Below are the code and all the weights of a small trained network. Each question names an input and a class and asks about switching units off, where a switched-off unit gives its printed mean instead of its output.

import numpy as np


def w(rows, s, z=0):
    codes = np.array(rows[::2]) - 128.0
    scale = np.full(codes.shape[1], s)
    scale[-1] = z or s
    return codes * scale


def norm(h):
    return h / np.sqrt((h * h).mean(-1, keepdims=True) + 1e-5)


def f(y):
    return np.maximum(y, 0)


def log_softmax(a):
    a = a - a.max(-1, keepdims=True)
    return a - np.log(np.exp(a).sum(-1, keepdims=True))


def net(x, mask):
    res = np.array(x, float).reshape(1, 2) / 4 @ E
    u = 0
    for l in range(2):
        y = f(norm(res) @ A[l][:, :-1].T + A[l][:, -1])
        res = res + np.where(mask[u : u + 9], y, B[l][:, -1]) @ B[l][:, :-1]
        u += 9
    return log_softmax(norm(res)[-1] @ U[:, :-1].T + U[:, -1])


A, B = {}, {}
E = w([
[148,2,126,53,248,80,132,87,141],'x0',
[149,83,123,162,74,138,224,103,43],'x1',
],0.0076)
A[0] = w([
[117,67,158,71,117,169,173,88,164,128],'L0N1',
[127,210,115,198,93,172,112,151,89,146],'L0N2',
[106,115,139,74,122,96,191,148,149,75],'L0N3',
[120,106,121,167,94,183,185,133,103,55],'L0N4',
[136,89,131,129,146,84,144,159,2,43],'L0N5',
[146,108,99,107,203,131,31,195,159,4],'L0N6',
[170,124,113,178,46,185,100,118,91,60],'L0N7',
[62,179,117,150,148,112,34,183,242,102],'L0N8',
[59,112,87,71,160,98,108,97,134,196],'L0N9',
],0.0078,0.0034)
B[0] = w([
[112,130,40,173,115,116,98,120,135,176],'L0N1',
[212,84,119,206,254,160,172,107,150,252],'L0N2',
[178,196,80,141,168,165,140,117,56,145],'L0N3',
[87,101,190,38,64,248,145,17,56,184],'L0N4',
[91,132,163,138,147,38,62,130,178,175],'L0N5',
[167,136,196,72,34,178,192,101,7,201],'L0N6',
[226,83,172,52,211,1,130,142,70,201],'L0N7',
[60,111,122,74,93,62,87,111,202,254],'L0N8',
[186,160,192,190,84,118,160,192,105,197],'L0N9',
],0.0066,0.0087)
A[1] = w([
[131,134,136,72,173,102,83,196,155,112],'L1N1',
[131,212,93,187,158,138,109,140,134,101],'L1N2',
[148,134,166,117,240,132,140,160,139,2],'L1N3',
[141,112,145,94,116,144,127,91,64,129],'L1N4',
[128,180,102,108,194,128,160,39,177,91],'L1N5',
[63,82,117,80,4,122,143,77,83,122],'L1N6',
[49,173,133,90,194,115,60,110,173,214],'L1N7',
[50,134,1,117,137,179,84,44,205,108],'L1N8',
[97,148,163,14,52,138,90,185,116,38],'L1N9',
],0.008,0.0028)
B[1] = w([
[109,149,163,133,77,145,145,116,106,195],'L1N1',
[123,80,103,91,170,115,131,136,141,160],'L1N2',
[79,166,131,116,89,142,98,167,185,201],'L1N3',
[114,194,103,169,118,196,137,95,131,254],'L1N4',
[112,122,71,113,106,139,111,163,119,173],'L1N5',
[70,132,102,119,98,128,68,182,190,244],'L1N6',
[140,111,129,138,110,164,164,81,55,223],'L1N7',
[77,115,104,176,142,137,122,86,90,165],'L1N8',
[169,74,200,60,101,37,106,245,165,240],'L1N9',
],0.012,0.0055)
U = w([
[159,153,68,146,205,134,96,229,246,80],'0',
[25,117,69,177,68,164,79,80,121,164],'1',
[227,159,164,169,139,213,170,90,76,203],'2',
[124,154,121,109,160,95,136,138,130,14],'3',
[121,160,123,110,171,94,129,139,127,1],'4',
[129,122,209,72,43,72,91,193,136,215],'5',
[178,50,91,178,193,8,119,119,98,157],'6',
],0.015,0.0045)

Each question gives the input, the list of numbers given to net, and the class t.
The units are the neurons (one row each of A and B). Each row of codes is followed by its name. A weight is (code - 128) times the scale printed after its matrix; where a second scale follows, it is the last column's (A, B and U).
mask holds one flag per neuron, layer by layer. A switched-off neuron (its flag False) gives its mean, the last column of its row in B, instead of its output. The means were averaged over made-up inputs and are rounded, as every weight is.
A unit's drop is (log p(t) with every unit on - log p(t) with that unit switched off) / (log p(t) with every unit on - log p(t) with every unit switched off).
The circuit of an input: a set's keep is (log p(t) with only the set's units on - log p(t) with every unit switched off) / (log p(t) with every unit on - log p(t) with every unit switched off). Starting from the 12 units with the biggest drops (on a tie, the unit counted first), units are removed one at a time, each time the one whose removal leaves the highest keep (on an exact tie, the one counted first), for as long as the keep stays at least 0.8.
units of the circuit, in order: the units of the circuit, biggest drop first
most important unit: the unit with the biggest drop
k most important neurons: the k neurons with the biggest drops, biggest first
k most important neurons of layer l: the k neurons of layer l with the biggest drops, biggest first
drop when u is switched off: that unit's drop, to one decimal
input [-6,-3], class 0: 2 most important neurons of layer 0 : (L0N2; L0N4)
input [5,0], class 2: 3 most important neurons : (L0N8; L1N9; L1N6)
input [-5,-5], class 1: most important neuron : (L0N8)
input [8,-3], class 2: 2 most important neurons : (L0N8; L0N6)
input [-6,0], class 0: units of the circuit, in order : (L0N2; L0N6)
input [7,0], class 2: units of the circuit, in order : (L0N8; L1N9; L0N7)
input [8,-1], class 2: 2 most important neurons of layer 0 : (L0N8; L0N6)
input [-7,-5], class 1: 2 most important neurons : (L0N8; L0N2)
input [2,1], class 6: 2 most important neurons of layer 0 : (L0N1; L0N2)
input [-3,-5], class 1: 4 most important neurons of layer 0 : (L0N7; L0N2; L0N9; L0N4)
input [0,2], class 1: 2 most important neurons : (L0N4; L0N8)
input [-8,1], class 2: 2 most important neurons of layer 1 : (L1N6; L1N9)
input [-1,0], class 0: 2 most important neurons of layer 0 : (L0N2; L0N6)
input [3,3], class 6: 2 most important neurons : (L0N6; L0N4)
input [8,-5], class 5: most important unit : L0N2
input [-7,0], class 0: 4 most important neurons : (L0N2; L0N6; L1N3; L1N7)
input [-3,1], class 2: 2 most important neurons of layer 1 : (L1N6; L1N9)
input [0,1], class 1: drop when L0N6 is switched off : 0.2
input [-3,-4], class 1: drop when L0N2 is switched off : 0.1
input [-3,0], class 0: drop when L0N6 is switched off : 0.4
input [1,8], class 1: most important neuron of layer 0 : (L0N2)
